Below are the code and all the weights of a small trained network. Each question names an input and a target symbol and asks about switching units off, where a switched-off unit gives its printed mean instead of its output.

import numpy as np


def w(rows, s, z=0):
    codes = np.array(rows[::2]) - 128.0
    scale = np.full(codes.shape[1], s)
    scale[-1] = z or s
    return codes * scale


def f(y):
    return y / 2 * (1 + np.tanh(0.7978845608 * (y + 0.044715 * y**3)))


def softmax(a):
    e = np.exp(a - a.max(-1, keepdims=True))
    return e / e.sum(-1, keepdims=True)


def log_softmax(a):
    a = a - a.max(-1, keepdims=True)
    return a - np.log(np.exp(a).sum(-1, keepdims=True))


def net(x, mask):
    ids = ['ΔΞΠΦΨβγεζηθλμστ'.index(c) for c in x.split()]
    T = len(ids)
    res = E[ids] + P[:T]
    r = res
    for j in range(2):
        rows = slice(4 * j, 4 * j + 4)
        q, k, v = (r @ M[0][rows].T for M in (Q, K, V))
        z = softmax(np.where(np.tri(T) > 0, q @ k.T / 4**0.5, -1e9)) @ v
        o = O[0][rows]
        res = res + np.where(mask[j], z, o[:, -1]) @ o[:, :-1]
    y = f(res @ A[0][:, :-1].T + A[0][:, -1])
    res = res + np.where(mask[2:14], y, B[0][:, -1]) @ B[0][:, :-1]
    return log_softmax(res[-1] @ U[:, :-1].T + U[:, -1])


Q, K, V, O, A, B = {}, {}, {}, {}, {}, {}
E = w([
[96,151,151,125,140,134,126,75,68],'Δ',
[6,168,124,45,163,110,103,102,115],'Ξ',
[171,61,248,75,183,109,111,59,118],'Π',
[187,183,71,102,169,173,102,56,75],'Φ',
[151,157,93,182,129,174,164,187,64],'Ψ',
[78,202,70,85,69,177,126,138,84],'β',
[67,65,147,117,170,112,97,110,145],'γ',
[62,158,107,96,146,128,125,92,181],'ε',
[220,77,156,120,38,123,133,180,56],'ζ',
[147,102,225,138,79,108,144,112,129],'η',
[133,137,155,50,118,132,73,117,117],'θ',
[176,104,167,163,116,79,172,209,176],'λ',
[112,85,186,146,157,131,163,111,104],'μ',
[146,83,123,163,115,87,75,101,96],'σ',
[216,92,139,82,113,158,119,133,127],'τ',
],0.019)
P = w([
[102,145,185,6,81,64,190,42,135],'0',
[159,87,80,182,146,185,108,112,78],'1',
[40,58,90,118,143,113,43,159,194],'2',
[184,155,178,98,102,33,61,156,78],'3',
[178,87,96,210,186,179,87,170,65],'4',
[30,34,97,120,144,157,18,174,190],'5',
[183,165,213,92,135,37,28,127,32],'6',
[185,80,109,224,199,168,55,219,65],'7',
[66,68,63,90,96,173,42,193,164],'8',
],0.011)
Q[0] = w([
[150,101,125,169,138,244,139,73,142],'h0',
[120,112,82,178,123,112,172,134,122],'h0',
[134,164,113,123,148,74,150,137,136],'h0',
[77,64,110,158,123,183,135,123,177],'h0',
[167,163,128,146,151,87,145,171,101],'h1',
[172,118,99,128,134,191,135,161,134],'h1',
[103,105,176,105,149,155,154,158,101],'h1',
[99,63,109,145,143,201,151,139,176],'h1',
],0.012)
K[0] = w([
[107,155,137,167,166,150,38,143,119],'h0',
[102,151,79,196,81,153,85,136,126],'h0',
[105,174,103,87,147,106,149,75,193],'h0',
[126,95,161,159,180,106,62,199,106],'h0',
[105,114,161,116,83,159,186,139,135],'h1',
[162,126,129,133,167,146,76,176,115],'h1',
[167,116,144,153,169,129,153,156,107],'h1',
[148,144,137,221,223,135,4,191,136],'h1',
],0.013)
V[0] = w([
[206,83,151,91,129,153,149,113,136],'h0',
[122,212,102,146,149,114,215,135,224],'h0',
[174,135,144,106,189,105,132,61,97],'h0',
[180,131,83,157,71,139,192,132,68],'h0',
[132,114,55,154,110,87,12,89,87],'h1',
[201,163,112,65,153,157,86,151,141],'h1',
[140,65,131,112,187,113,107,140,199],'h1',
[118,172,218,101,76,100,162,119,170],'h1',
],0.011)
O[0] = w([
[166,116,175,94,113,182,179,156,92,207],'h0',
[135,162,179,108,214,89,113,171,195,5],'h0',
[123,188,155,74,140,56,168,72,67,213],'h0',
[178,79,152,166,131,126,57,223,83,98],'h0',
[172,177,37,120,45,94,53,123,150,134],'h1',
[165,231,167,127,107,253,160,110,138,143],'h1',
[157,124,61,121,113,130,254,116,156,147],'h1',
[38,136,175,241,109,64,99,96,171,152],'h1',
],0.0091,0.015)
A[0] = w([
[110,219,189,122,172,141,168,152,134,50],'n0',
[120,88,62,99,47,94,190,104,70,96],'n1',
[86,122,105,32,118,132,113,55,146,244],'n2',
[53,165,195,171,97,134,105,113,141,3],'n3',
[108,107,139,122,231,80,143,134,56,178],'n4',
[111,97,165,132,153,137,157,129,88,133],'n5',
[114,203,162,105,160,73,128,81,86,161],'n6',
[190,66,104,71,107,97,162,146,201,107],'n7',
[129,118,104,122,132,238,123,102,62,212],'n8',
[80,160,89,51,111,45,113,113,162,83],'n9',
[143,90,189,2,144,104,150,111,93,128],'n10',
[159,111,192,188,65,145,129,117,140,182],'n11',
],0.0089,0.0048)
B[0] = w([
[208,113,94,150,241,149,91,233,161,155],'n0',
[139,2,226,167,203,173,86,136,205,253],'n1',
[158,78,48,163,76,108,180,107,127,218],'n2',
[181,186,100,216,144,146,141,87,77,170],'n3',
[67,93,128,127,52,147,174,177,102,170],'n4',
[186,191,81,80,106,217,85,174,92,172],'n5',
[155,93,112,112,101,56,138,216,139,210],'n6',
[58,149,152,116,173,115,211,121,68,147],'n7',
[52,142,113,83,150,25,102,84,184,238],'n8',
[179,74,180,45,162,202,71,73,110,162],'n9',
[105,212,153,172,146,149,100,147,220,221],'n10',
[108,199,33,102,192,168,155,113,84,176],'n11',
],0.0062,0.026)
U = w([
[122,138,148,126,58,61,149,100,95,171],'Δ',
[149,138,98,143,188,38,139,50,82,24],'Ξ',
[200,102,79,169,80,121,223,156,109,154],'Π',
[195,121,88,126,109,84,134,159,120,162],'Φ',
[90,77,167,141,126,170,108,173,119,85],'Ψ',
[143,125,122,253,174,145,62,75,154,50],'β',
[86,114,184,146,99,124,147,66,142,134],'γ',
[134,107,87,177,234,50,129,120,151,24],'ε',
[159,121,128,175,133,194,141,54,49,64],'ζ',
[35,142,116,163,184,92,169,74,69,119],'η',
[185,159,9,187,63,124,175,85,133,253],'θ',
[59,140,61,199,159,148,94,176,215,232],'λ',
[37,122,97,85,89,83,211,181,113,199],'μ',
[245,70,114,186,59,132,112,125,115,50],'σ',
[123,175,106,116,217,153,149,93,101,157],'τ',
],0.0066,0.0033)

Each question gives the input, a string of symbols that net reads in full, and the target symbol t.
The units are the heads (4 rows each of Q, K, V and O) and the neurons (one row each of A and B). Each row of codes is followed by its name. A weight is (code - 128) times the scale printed after its matrix; where a second scale follows, it is the last column's (O, A, B and U).
mask holds one flag per unit, heads first, then neurons. A switched-off unit (its flag False) gives its mean, the last column of its rows in O or B, instead of its output. The means were averaged over made-up inputs and are rounded, as every weight is.
A unit's drop is (log p(t) with every unit on - log p(t) with that unit switched off) / (log p(t) with every unit on - log p(t) with every unit switched off).
The circuit of an input: a set's keep is (log p(t) with only the set's units on - log p(t) with every unit switched off) / (log p(t) with every unit on - log p(t) with every unit switched off). Starting from the 12 units with the biggest drops (on a tie, the unit counted first), units are removed one at a time, each time the one whose removal leaves the highest keep (on an exact tie, the one counted first), for as long as the keep stays at least 0.8.
circuit, biggest first: the units of the circuit, biggest drop first
unit that matters most: the unit with the biggest drop
top k neurons: the k neurons with the biggest drops, biggest first
input Δ Δ Π ε Φ Π, target θ: unit that matters most => n2
input Π Π Φ ζ β τ λ, target Π: circuit, biggest first => n8, n6, h0
input λ σ Δ β τ λ, target μ: circuit, biggest first => n1, n10, n3
input Π θ Π τ, target Π: top 3 neurons => n8, n6, n0
input η Δ β τ η σ, target σ: top 2 neurons => n1, n10
input Π Φ Π η Π τ, target γ: circuit, biggest first => n1, h0, n8, n0
input ε ε η θ Π λ, target μ: circuit, biggest first => n7, h1
input β η τ γ, target β: circuit, biggest first => h1, n3
input Π Δ β β ε λ Φ Π Π, target γ: circuit, biggest first => n1, h0, n0
input Δ Π ε, target γ: circuit, biggest first => n1, h0, n11
input Δ η η Π, target Δ: top 4 neurons => n1, n4, n6, n0
input τ Φ θ ε, target τ: top 3 neurons => n2, n1, n0
input ε Π τ Π τ Δ Φ σ β, target σ: circuit, biggest first => n1, h1
input Φ Ξ Δ Π, target Φ: unit that matters most => h0
input Ψ ε Ξ η, target Ψ: circuit, biggest first => h0, h1
input Ξ θ β λ ε β σ Π η, target γ: circuit, biggest first => n1, h0, n0
input Ψ ε η Π, target Ψ: circuit, biggest first => h1, h0, n4
input Π γ η τ λ ζ Ψ, target Π: top 2 neurons => n6, n8
input Φ η η η, target Φ: circuit, biggest first => h0, n6, n0, h1
input η σ β Ξ τ Π Φ, target η: circuit, biggest first => h1
input μ ε τ Π, target μ: circuit, biggest first => n4, n1, h1
input σ Π Φ τ Π β β τ θ, target γ: top 2 neurons => n1, n8
input ε Π γ Φ, target ε: top 3 neurons => n0, n6, n5
input η Δ γ σ τ Ψ θ, target η: top 2 neurons => n1, n3
input Π σ η, target σ: circuit, biggest first => h1, n1
input η Φ Δ ε Φ Π β, target η: top 3 neurons => n3, n1, n2
input σ Π Δ Ψ, target σ: top 2 neurons => n8, n10
input σ θ Π η, target σ: unit that matters most => n8
input ζ η ε Φ Ψ, target Φ: top 3 neurons => n1, n8, n10
